Look-ups in named tables: a row name and a column name give one cell, copied from the table.

lopuv =
	rud	ketisev	bod	lurur	paz	bonak
vil	68	187	74	8	100	131
bag	110	50	108	179	115	118
pive	100	84	103	167	131	138
losolo	68	187	76	21	111	131
dev	108	57	108	185	124	126
luvuso	114	38	110	144	90	64
nivaru	103	77	112	204	163	117

What is the lurur of vil in lopuv?
8
What is the lurur of nivaru in lopuv?
204
What is the bod of vil in lopuv?
74
What is the paz of bag in lopuv?
115
What is the paz of nivaru in lopuv?
163
What is the ketisev of luvuso in lopuv?
38
What is the lurur of bag in lopuv?
179
What is the bod of losolo in lopuv?
76
What is the rud of vil in lopuv?
68
What is the rud of pive in lopuv?
100
What is the bod of bag in lopuv?
108
What is the lurur of dev in lopuv?
185
What is the bonak of luvuso in lopuv?
64
What is the paz of luvuso in lopuv?
90
What is the lurur of losolo in lopuv?
21
What is the rud of losolo in lopuv?
68
What is the paz of losolo in lopuv?
111
What is the ketisev of nivaru in lopuv?
77
What is the bonak of bag in lopuv?
118

kodise =
	bem	pak	batuli	lasilik	zilo	zes	buri
seze	55700	-40683	65205	58039	66362	34910	-41394
piza	56133	77296	12088	-48340	31608	74287	30256
subek	56240	74520	-19002	-22571	76107	35490	61243
buvisi	56347	50620	-43624	77521	32278	50315	-47463
sudenal	56181	20627	14524	37087	68454	-41968	80056
nik	57142	78691	28439	-46407	-3791	74174	50113
tulobol	56420	78676	40456	-37181	-28576	55976	70167
rov	56631	-45820	29278	-60654	22984	-48215	39317
kan	55920	-33795	74880	74078	5720	21287	-28197
gil	56578	75289	-8232	-36508	65939	50496	42235
leloro	56521	28227	-4667	50366	74559	-61323	99167

sudenal, batuli -> 14524
buvisi, buri -> -47463
subek, buri -> 61243
buvisi, bem -> 56347
sudenal, bem -> 56181
gil, lasilik -> -36508
sudenal, zes -> -41968
tulobol, buri -> 70167
seze, batuli -> 65205
piza, buri -> 30256
kan, zilo -> 5720
sudenal, zilo -> 68454
nik, bem -> 57142
tulobol, pak -> 78676
rov, batuli -> 29278

Table giz
	vov	radir	sesir	valol	mul	puso	lizo
tuduga	20640	21938	60374	61108	25652	60990	19507
rem	45542	46542	33545	32477	45862	31916	43020
difuf	25948	23697	44932	45773	20825	45967	29580
meb	31677	31902	43764	43369	31835	43563	31675
navuru	69078	72355	30936	29458	75980	29121	63542
gol	53657	53504	30928	30466	51661	29897	52644
sosope	58971	56483	18437	19458	52940	19171	61675
fem	23647	26099	68201	67641	30563	68100	21469
tavo	17436	21040	73572	72917	27804	73381	13814
dun	23689	25985	61089	60629	28669	60065	20393
lakeduf	61882	59240	15019	16393	55896	16048	64793
zabote	65068	68279	38725	37197	72234	37283	60306
tamesid	31116	30321	39931	39975	28700	40082	32493
samibup	16606	19302	70354	69457	22815	69454	13557

What is the radir of tamesid in giz?
30321
What is the sesir of zabote in giz?
38725
What is the valol of lakeduf in giz?
16393
What is the valol of tamesid in giz?
39975
What is the sesir of tavo in giz?
73572
What is the valol of meb in giz?
43369
What is the mul of sosope in giz?
52940
What is the mul of zabote in giz?
72234
What is the mul of tavo in giz?
27804
What is the vov of zabote in giz?
65068
What is the sesir of rem in giz?
33545
What is the valol of tuduga in giz?
61108
What is the mul of navuru in giz?
75980
Row with the largest lizo: lakeduf

